Each row has a class, written after it.
[ -42  -12   -1  -70   14  -42   -9 -114   29  -89   41  -53   43   37
   54   15   86  -23   32  -40  -69   36  -19    5   -6    1  -43   25
   -8   16  -21   -2    6   14]	toze
[ 22 -32  -6   6 -18 -56  39  33  32  20   5   4   8 -44 -15  64 -36  -2
 -71  71  -7 -23 -26 -29  26 -45  16 -27   1   8  -6 -11 -48  -7]	gef
[-21 -40  21  -5   1 -31  48  11  28 -12  50  46  13 -35  25   2  22  25
 -44  28  20 -54  -7 -28  57 -17  44 -42  -1  35 -12 -13  -9 -28]	Gapam
[ -5  26 -28 -58  22 -67  24 -18  50 -21   9 -50  33  39  31 -21  78  19
  13 -39 -48  14 -49  31 -14   7 -19 -20 -12  -9  29   3   6   4]	Gapam
[ 13 -30 -31 -33 -21 -44   6 -30   8   6 -26 -58 -13  54 -19  11  35 -39
  28  17 -28   9 -17  -6   1   3  -2 -21  14 -17  -8   1 -17   3]	gef
[-34   1 -45 -14  17  -5  -5 -60  47 -84   9 -34  -6  73  30  10  94 -37
 -26 -51 -60  17  37  15 -45  14   3  -6  29  -8 -40  36  -4  52]	Doku
[  0   7 -43 -46  70 -70  -3 -38  81 -37  35 -11  15  27  39  13  18  49
   2 -23 -34 -16  14  15  24  17  26 -29 -27   8  49 -12 -39  36]	tedun
[ 37   9  -4  38 -13  -2 -17  -7 -19  43 -72 -19 -69  78 -47  46   5 -64
  57  -4  44  44   4  22 -51  21  12 -22  38  -2 -13   0   9 -73]	gef
[-21 -23 -17  27 -30  -3  -8 -25  -2 -11 -18 -26 -13 -13 -42  44  27 -55
 -24  -6 -27  25 -30   2 -15  -2  30   0 -25   5 -27  20  50  13]	Doku
[-47 -11 -18  10  43  13  10  -3  43 -62  27   4   8  43  24  -9  69 -29
  48  33 -29   2  67  75  -7   6   7   4  34 -31 -34 -19  13  57]	tak
[ 36 -17  28 -24  56 -44  28 -40  79 -62  36  20 -28 -21  17  23  37  -2
 -11 -29 -44  -9  50  22 -10  15  -5 -10   6  11 -74  -7 -10  14]	Tezor
[-30 -27 -30  -8  -7 -13  31 -50  15 -20  16 -21  51  39  28  12  27  26
 -33 -10 -32  12  -3 -21  14  -5 -24  19  12 -10  21  -3 -17  22]	Doku
[-29 -26 -22   4  16 -24  15 -40  35 -21 -20  -6   6  10  13  40  39 -22
 -37 -32 -37   4  26  20  -5   4  21  17  12   3 -30   3   6  18]	Doku
[-16  10 -59   4  36 -41   6 -52  77 -57  43   0  -6  53  38  16  36 -25
  -3  -6 -33  18  43  25  -9   2 -14 -30   3 -22  17   1 -34 -20]	Gapam
[ 47  29  36  30 -16  35  -3  50  14 -27  -9   0 -87  -8  24  16 -11 -66
  24 108  56   3  58 -14  28  -2 -22 -16  30  26 -69 -24 -24 -35]	tak
[-28  -5 -25 -27   6 -71  17 -35  62  21 -41  10  22  14  10  12  28  -5
 -16  22 -47  33 -35   2 -10  12 -11  37 -24 -26  -7 -10  -8  22]	kub
[-61 -11 -35 -11  69 -19  -5 -46  46  -2  -3 -46  25  66  71  33 -10 -13
  56  32 -17  23  42  35  18 -10   5 -13  28  11  24 -12  20  24]	tak
[ 39 -15   8 -17  43 -45  39 -44  36 -17 -10 -32  -4  -6  -4  17  85 -16
  17  -6 -57  16 -22  44 -22  20  -5  12  27  -9 -75  -8   0  21]	vak
[  9  -7 -45 -57 -11 -80  27 -32  59 -48  -1 -18  12 -19   6   1  41  11
 -18 -45 -54  -5 -62  17 -13 -15 -30  23 -44   4 -21   8 -36  33]	Tezor
[ 12  38  29 -12  10   6 -39 -39  54 -59 -20 -31 -28  65  18  26 -15 -12
   5  27 -52  60  37 -27   9  41 -31 -26 -16  37 -15  -4 -16  35]	Doku
[ -7  -6  42  42  36  10 -28 -21 -22  10 -14 -14 -16  54   9  14  15 -23
  70 -13  23  44 111  13  -8  43  10  16  42 -16   7 -45  32 -38]	tedun
[-18  -4 -18 -26  74 -13  15 -83  61 -70   5  -7  12  35  43  27  46  -3
  14 -66 -61  -6  21  48 -28  24  10 -17  12   8 -29  30  16  51]	Doku
[  5   4 -52 -18  48 -29 -21  -7  47   5  14 -39 -35  77  -4  14  38 -19
  14  19 -32  50  34   7   9  14  -5  -3  18 -39  33 -17  -3   9]	vak
[ 10  -6 -27 -14  96 -25  22 -72  59 -13  60  -4 -14  23  43  40  28  45
  -8  25 -24   3  36   1  20  23  26 -22  17  -4  12 -11   0  -2]	vak
[-12  12  -1  17 -37  48  60  97 -23  46  32  95  10  30   6 -60  14   3
 -24  68  66 -56  24 -42  24  -8  -1   0  27 -31  12 -20 -60 -23]	Tezor
[ -38   -1    9  -20   50  -43   29 -113   50  -51   24   27   28   -9
   32   37   51  -12   27   -6  -68   13  -34   12  -37   24   -5    3
  -32    2  -21   16   51   15]	kub
[ 30  39   8  51 -21  19 -10 -26  38 -45 -18  24 -45  22 -22  44  31 -48
  55  52   3  79 -31  28 -63  20 -49  32  -4  -4 -62 -15 -36 -54]	vak
[ 24  61 -26  20  -7 -12 -10 -16  23  31 -35  20 -47  11  51   7 -42  -6
 -25 -17  63 -15 -16 -34  -9  11  34 -41 -22  67   6  32  -2 -97]	Gapam
[-19  51  25  91 -12  16   4  39  33 -12  -9  32 -22   4  20  28  22 -45
 -41  76  -4  10  12 -18 -17  17  13 -11  -1  45 -48  14  -2 -23]	Doku
[ -6 -44  21  18  27 -38  17   5  15  -3  -8 -12 -34   6  -3  34  67 -45
  19  52 -25  -8  22  28  25  14  26  -8  34  -2 -46  -5  45   8]	gef
[ -6   8  39  70  -1  51 -47 -31 -66  18 -48 -17  -1 -22  -8  39 -23 -41
  28 -12  33  56  35  32 -40   1  13  30  19   2 -43  -6  -5 -40]	toze
[ 27  15   2 -28  -2 -17  11  26  69  11   7  -4 -18  35  -6 -27  27 -37
  25  -8 -10   7 -14 -10  -2  -1 -24 -33   8  17 -10 -15 -36 -32]	kub
[ 45  49  16  46 -12 -32   5  27  56   3 -24  75 -56 -27   7  31 -28 -77
 -35  70  20  -8 -26   5   0  11  19 -18 -31  57 -80   3  -1 -20]	toze
[-38 -36  25 -26  55 -54  26 -72  31 -40  57 -20  59 -11  62  44  48  38
 -11  28 -36  21 -29   3  15 -13  -7  15  11  11 -20  -6  20  32]	toze
[ 14  38 -80 -44   4 -23  -6 -57  54 -50   0 -52  -4  12  38 -20  53  -9
  -3 -65 -51  -2 -36  23 -47   8   5   9 -25  19 -34  37   8  19]	vak
[-11 -12  34  39 -10 112 -65 -12   3   8  -1  34  -3  33 -32  36 -60  -3
  15 -76  41  67  33 -18 -19  -6 -19  21  15  13  34   7 -11 -77]	Doku
[ 11   7 -29  26 -30 -44  51  -4  19 -50  26  42 -11  12  26 -22  31 -33
 -37  19  -4 -41 -17 -13  17  -1  -4 -37  -7  25 -26  13  15   3]	Gapam
[ 19  23 -50   1  17 -17 -15 -94  88 -58  15 -57  -7  27  18  36  21 -19
  29  -2 -40  51 -17  44 -35   3 -28  -4 -24  26 -26   7 -14  -8]	tak
[ 15  24 -72 -11  27 -38 -12 -56  46 -48  24 -27 -43  59  22 -11  50 -15
 -21 -70 -31  -3  25  -3 -30  13   2 -22  -6  15  -3  37 -15   4]	Tezor
[ 39  68 -15  11 -30 -21  -9  10  78 -28  -5 -14   1 -17  20  14  -6 -50
  11  42 -22  17 -30   6 -31   3 -21 -15 -50  37 -29  -8 -70 -24]	tedun
[ 27  -2 -10 -18  52 -64  -9 -41  54  48 -19 -56  -9 -16  10  44 -12  18
  22  38 -43  61 -17   3  26  22 -18  36 -25 -19  20 -29  19 -21]	vak
[-27 -16 -12 -63  33 -88  47 -34  32 -26   9 -42  42  47  46 -42 107  13
  42 -46 -49 -13 -35  27  -5  11 -18 -13  21 -21   3   2  11  11]	Gapam
[ 15  -1 -56  -9  25 -53  14 -33  72 -38  30   0 -14  22   6 -16  46 -21
  -4 -49 -50 -13  -7  24 -17   3 -13  -9 -18   4 -19  21 -20  16]	Tezor
[-35   6  36  -7  22  25 -45 -35  13  22 -52   6  13  19  39   6  -9 -12
  50 -58  16  47   4  10 -40  15   1  22  14   5 -11  25  21 -65]	Gapam
[-18 -17 -36 -36 -15 -42  -4 -30  39 -19  -4  -7  20  50 -37  21   4  -1
  23 -31 -44  11 -21  23  -2   2   7 -17 -34   2  44 -16   7   4]	gef
[  4  15  17  33   0   4   0 -34  30   9 -25  23   3  22  -9  13 -38 -19
  27   7 -10  49  30   8 -33  21 -18   2  -7  -6 -14 -27  10 -13]	kub
[-60 -28 -23 -19  49 -58   5 -34  88 -20  10  -5  13   7  54  22  15   9
  28  28 -33  16   7  19  17  -4   4   5  -9   0  -5 -18  12  24]	kub
[ 19 -51   3  -7  19 -44  29 -38  26   6  32 -48   7 -23   5  -2  18   1
   2 -14 -37  10  49   2  19   3 -17  21   6 -23 -28 -30  18  -4]	Tezor
[-16  -9 -16 -26  -9 -41 -15 -33  52 -39  -2 -52   8  61   2  38  30   4
  11  22 -48  50 -26   6 -14   0 -13 -11  -4  12   1  -1   8  24]	gef
[ 36 -29  -2 -32   3 -52  -6  -6  33 -28  29 -48   9  -5  -9  -1  46  10
 -11 -12 -34  39 -49  21  43 -14 -49  27  -6  -4  -4 -19   1  36]	toze
[ 35  22  59  54   6 -26  15  71  52  -3 -18   8 -28 -54   2   1 -33 -26
 -24  86 -22   9  71   5  -4  10   5 -25   9   4 -83 -39  -7  33]	kub
[ 80  42 -20   8  -6 -35  -4   3 104  34 -26  26 -18 -14   2  18 -60 -21
 -16  51  -5  15   9   3  32  27 -13   2 -54  23  -2 -39 -80 -33]	tedun
[-84  20 -22  16  39  18   5 -64  51 -79   4  17 -10  37  84  41  53  -4
  39  63   5  33  40  49 -42  20  24   5   8   5 -55  -4  39  38]	kub
[-31  14 -44  32  28  18 -13 -40  65 -83 -13  -4 -49  57  43  97  52 -47
  27  78  -3  48   6  83 -20   1   6  -8  15  28 -45   8   6  21]	gef
[-57 -24 -11 -34  60  24  29 -82  25 -25   2  -9  38  26  70  30  58  17
  46   7  -5  23   1  50 -20   2  -1  18  35 -16 -24  -3  15  32]	kub
[ -4  27 -13  19  27  13 -29 -56  30  49 -34   8  -3  87   8  36 -47 -18
  43  -8  26  51  -7  -5 -22  10  -4 -11   8  34  40   6  -6 -67]	tak
[ 24   6 -26 -21  32 -55 -11 -56  57   0  11 -61   5  29   6   6  30   4
  40 -21 -35  29  26  21  -2  36   9  -8 -25  -8  21 -29  -5  -9]	tedun
[ 11  16 -18 -34  -7   2  20 -12  57  23 -12  64 -16  93   4 -13 -28 -13
  -5 -16  39  -1  29 -40 -23   8   2 -39  27   5   2 -17 -66 -37]	kub
[ 21 -10 -10   8  42   2   7 -34  59 -90  48 -26 -42  12  30   9  63  -3
   8 -13 -33   5  52  32  18  24 -21  -6  15   0 -37   1  24  29]	Doku
[ -24    1  -11  -34   24  -32  -11 -111   17  -81   33  -17   17   56
   18    2   59   -9   27  -76  -45   18   22   26  -20   27    8   -8
  -14   25  -16   -8   25   16]	toze
[ 38 -40  61  12 -37 -48  47  25   8  61  -3   8  14 -10 -22  -1 -15   2
 -76  61   6  -5  28 -80  30 -11   2   5  41  11 -48 -37 -21 -24]	tak
[ 11  -8  -4 -28  52 -85   0 -78  41 -31  43 -43  19 -29  38   9  62  43
   5   5 -48  15 -67   1  22  13 -26  23 -33  -2   1  12  -5   6]	toze
[ 72  25  50  20  18 -24  33  14  14   1 -35  43 -58  -6 -10  57   2  -7
 -17  48  15  -6 -21  12 -10  27  13 -27  13  29 -48   9  46  -2]	gef
[-21  -8 -49 -29  56 -35  -3 -91  20 -49  13 -14 -10  72  38  23  62 -23
  13 -78 -11   0  31  51   2   9  24 -12  18  26  -2   0  13  11]	toze
[ 31   0 -50   4  15 -63  26 -32  59 -16  -3   5 -10   1  -6  33  16  -8
 -31  18 -48 -19 -13  29   4   9   9 -13 -22  -6  -2   8 -14  17]	gef
[-61 -45 -43  -3  -2   0  -1 -30  63 -38  22  22  -1  41  30  35  46 -41
 -17  60 -21   0  66   5  -4  -7  28  12  29 -33 -39   0 -34   3]	gef
